Below is a small trained network, with its code and all its weights. Each question gives an input and a class and asks what happens when units are switched off, that is, made to give their printed mean instead of their output.

import numpy as np


def w(rows, s, z=0):
    codes = np.array(rows[::2]) - 128.0
    scale = np.full(codes.shape[1], s)
    scale[-1] = z or s
    return codes * scale


def norm(h):
    return h / np.sqrt((h * h).mean(-1, keepdims=True) + 1e-5)


def f(y):
    return np.maximum(y, 0)


def log_softmax(a):
    a = a - a.max(-1, keepdims=True)
    return a - np.log(np.exp(a).sum(-1, keepdims=True))


def net(x, mask):
    res = np.array(x, float).reshape(1, 8) / 4 @ E
    u = 0
    for l in range(2):
        y = f(norm(res) @ A[l][:, :-1].T + A[l][:, -1])
        res = res + np.where(mask[u : u + 15], y, B[l][:, -1]) @ B[l][:, :-1]
        u += 15
    return log_softmax(norm(res)[-1] @ U[:, :-1].T + U[:, -1])


A, B = {}, {}
E = w([
[204,87,172,227,137,133,135,133,95],'x0',
[143,95,143,85,252,178,117,51,143],'x1',
[174,219,76,169,124,100,115,154,158],'x2',
[112,204,58,121,72,144,210,80,118],'x3',
[128,175,135,45,111,173,130,144,131],'x4',
[127,127,111,139,132,76,50,103,147],'x5',
[127,82,169,182,201,92,127,86,40],'x6',
[95,135,54,175,118,133,63,175,73],'x7',
],0.0019)
A[0] = w([
[247,96,185,167,218,183,182,74,107,150],'L0N1',
[113,87,202,62,152,211,56,198,72,42],'L0N2',
[60,64,183,68,92,177,192,162,117,59],'L0N3',
[95,66,148,88,114,161,64,171,78,56],'L0N4',
[148,136,161,151,75,96,212,177,156,5],'L0N5',
[106,5,111,154,166,62,57,85,106,67],'L0N6',
[106,122,82,204,137,117,122,102,61,35],'L0N7',
[142,95,160,162,128,122,152,117,105,69],'L0N8',
[81,126,78,180,129,167,159,143,74,25],'L0N9',
[152,99,125,230,32,126,136,231,110,61],'L0N10',
[200,103,153,184,211,135,19,185,214,36],'L0N11',
[16,116,64,102,39,68,69,190,155,70],'L0N12',
[201,216,163,96,72,179,211,170,138,88],'L0N13',
[116,105,73,124,170,95,17,134,91,129],'L0N14',
[102,104,128,63,161,153,156,108,210,71],'L0N15',
],0.0028,0.0022)
B[0] = w([
[170,39,210,219,70,245,230,171,55,251],'L0N1',
[252,158,162,122,57,55,112,228,122,172],'L0N2',
[210,185,89,95,156,86,42,163,194,179],'L0N3',
[207,135,158,129,110,165,159,179,119,158],'L0N4',
[67,65,158,120,86,114,109,110,172,151],'L0N5',
[66,108,184,133,121,217,198,51,144,188],'L0N6',
[129,167,117,102,190,168,164,155,99,151],'L0N7',
[94,137,142,98,136,128,139,125,153,150],'L0N8',
[150,138,60,134,135,165,172,179,90,144],'L0N9',
[48,168,114,68,248,2,81,37,148,193],'L0N10',
[229,150,156,22,39,134,128,230,155,185],'L0N11',
[223,116,194,192,172,248,200,68,90,209],'L0N12',
[54,39,162,183,120,161,158,22,138,206],'L0N13',
[131,97,190,119,182,165,102,106,207,190],'L0N14',
[126,193,75,160,140,126,87,34,89,173],'L0N15',
],0.0027)
A[1] = w([
[103,61,145,113,106,210,82,175,104,123],'L1N1',
[192,87,144,140,50,99,172,180,163,87],'L1N2',
[100,98,161,51,99,116,127,112,190,148],'L1N3',
[124,177,80,222,74,56,102,146,117,16],'L1N4',
[78,65,180,88,99,128,187,123,132,115],'L1N5',
[107,147,110,37,136,181,115,158,66,77],'L1N6',
[147,188,51,114,78,202,157,83,183,73],'L1N7',
[130,180,128,173,140,92,149,101,82,79],'L1N8',
[78,140,100,95,135,98,145,67,169,121],'L1N9',
[125,69,205,173,147,63,129,97,95,71],'L1N10',
[125,143,46,148,181,141,132,139,30,7],'L1N11',
[78,113,119,76,75,103,194,135,59,136],'L1N12',
[111,34,146,130,161,152,86,93,91,88],'L1N13',
[181,165,109,75,232,101,29,100,149,152],'L1N14',
[97,152,116,4,185,139,97,74,130,102],'L1N15',
],0.0041,0.0021)
B[1] = w([
[163,117,197,81,125,79,150,101,133,208],'L1N1',
[149,115,126,131,177,161,71,185,128,197],'L1N2',
[125,166,74,184,152,117,111,146,51,203],'L1N3',
[121,151,135,43,160,87,107,52,120,169],'L1N4',
[115,140,99,202,193,115,127,97,146,224],'L1N5',
[146,70,164,109,144,109,87,88,125,178],'L1N6',
[60,101,169,77,28,127,174,130,129,254],'L1N7',
[151,161,100,70,131,127,120,151,82,169],'L1N8',
[155,139,124,83,99,133,71,187,124,195],'L1N9',
[115,142,139,50,103,167,169,67,161,217],'L1N10',
[133,103,72,176,171,175,137,195,57,163],'L1N11',
[169,109,128,147,160,136,61,184,194,199],'L1N12',
[80,121,164,191,94,158,192,86,157,197],'L1N13',
[72,125,96,236,159,117,102,174,184,200],'L1N14',
[134,141,127,154,173,1,94,60,127,205],'L1N15',
],0.0042,0.003)
U = w([
[100,154,86,180,219,48,29,118,174,171],'0',
[125,34,224,186,172,186,209,43,125,181],'1',
[72,138,74,148,34,187,153,190,181,114],'2',
[135,156,17,168,178,162,166,165,4,117],'3',
[254,89,192,112,147,155,74,236,145,141],'4',
[137,59,87,59,136,146,103,154,76,18],'5',
[82,184,88,13,47,69,128,63,136,152],'6',
[184,114,114,111,146,111,168,100,125,2],'7',
],0.0085,0.0058)

Each question gives the input, the list of numbers given to net, and the class t.
The units are the neurons (one row each of A and B). Each row of codes is followed by its name. A weight is (code - 128) times the scale printed after its matrix; where a second scale follows, it is the last column's (A, B and U).
mask holds one flag per neuron, layer by layer. A switched-off neuron (its flag False) gives its mean, the last column of its row in B, instead of its output. The means were averaged over made-up inputs and are rounded, as every weight is.
A unit's drop is (log p(t) with every unit on - log p(t) with that unit switched off) / (log p(t) with every unit on - log p(t) with every unit switched off).
The circuit of an input: a set's keep is (log p(t) with only the set's units on - log p(t) with every unit switched off) / (log p(t) with every unit on - log p(t) with every unit switched off). Starting from the 12 units with the biggest drops (on a tie, the unit counted first), units are removed one at a time, each time the one whose removal leaves the highest keep (on an exact tie, the one counted first), for as long as the keep stays at least 0.8.
circuit, biggest first: the units of the circuit, biggest drop first
most important unit: the unit with the biggest drop
k most important neurons: the k neurons with the biggest drops, biggest first
top k neurons in layer l: the k neurons of layer l with the biggest drops, biggest first
input [4,-5,-6,-4,-4,-2,-7,7], class 1: circuit, biggest first -> [L0N12; L0N10; L1N10]
input [-5,-5,-6,4,-7,1,-1,-6], class 2: most important unit -> L0N10
input [-8,8,-1,0,5,0,-2,1], class 0: circuit, biggest first -> [L1N14; L1N15]
input [6,-5,-7,-2,3,-6,2,5], class 4: 3 most important neurons -> [L0N2; L0N13; L0N3]
input [-8,-4,-2,-7,8,8,8,0], class 1: top 2 neurons in layer 0 -> [L0N12; L0N6]
input [-6,-8,-2,3,5,4,-1,-5], class 2: 2 most important neurons -> [L0N10; L0N12]
input [0,5,-1,2,8,5,1,-4], class 0: 3 most important neurons -> [L1N15; L0N12; L1N14]
input [4,-6,5,2,2,-3,2,5], class 0: 2 most important neurons -> [L0N10; L1N4]
input [-8,7,-5,1,5,3,-4,8], class 0: 2 most important neurons -> [L1N14; L1N15]
input [-2,-4,6,-6,4,-5,-5,-5], class 2: 2 most important neurons -> [L0N13; L0N1]
input [6,-2,-5,3,3,4,-6,-4], class 2: 2 most important neurons -> [L0N1; L0N12]
input [-1,3,3,3,4,-8,-6,4], class 6: circuit, biggest first -> [L0N1; L1N15]
input [4,1,-1,3,-6,-6,3,6], class 3: 2 most important neurons -> [L1N11; L0N9]
input [-1,-6,5,2,1,6,-6,3], class 6: circuit, biggest first -> [L1N4]
input [-5,-1,0,-6,-6,8,-8,2], class 4: circuit, biggest first -> [L0N12; L0N11]
input [-6,-7,-1,-6,5,-2,3,-5], class 4: top 2 neurons in layer 0 -> [L0N2; L0N10]
input [-8,5,4,1,4,-6,5,-2], class 0: top 2 neurons in layer 1 -> [L1N15; L1N14]
input [-3,6,6,5,5,6,4,-3], class 0: top 2 neurons in layer 1 -> [L1N14; L1N15]
input [-1,-5,4,-5,2,-1,1,-5], class 0: 2 most important neurons -> [L1N3; L0N1]
input [6,1,-6,1,7,1,-4,2], class 4: circuit, biggest first -> [L0N2]
input [-5,-5,5,4,-2,-2,0,5], class 6: 3 most important neurons -> [L1N4; L1N7; L0N1]
input [-5,5,5,-2,-8,-7,-6,-5], class 6: 4 most important neurons -> [L0N15; L0N12; L1N7; L1N9]
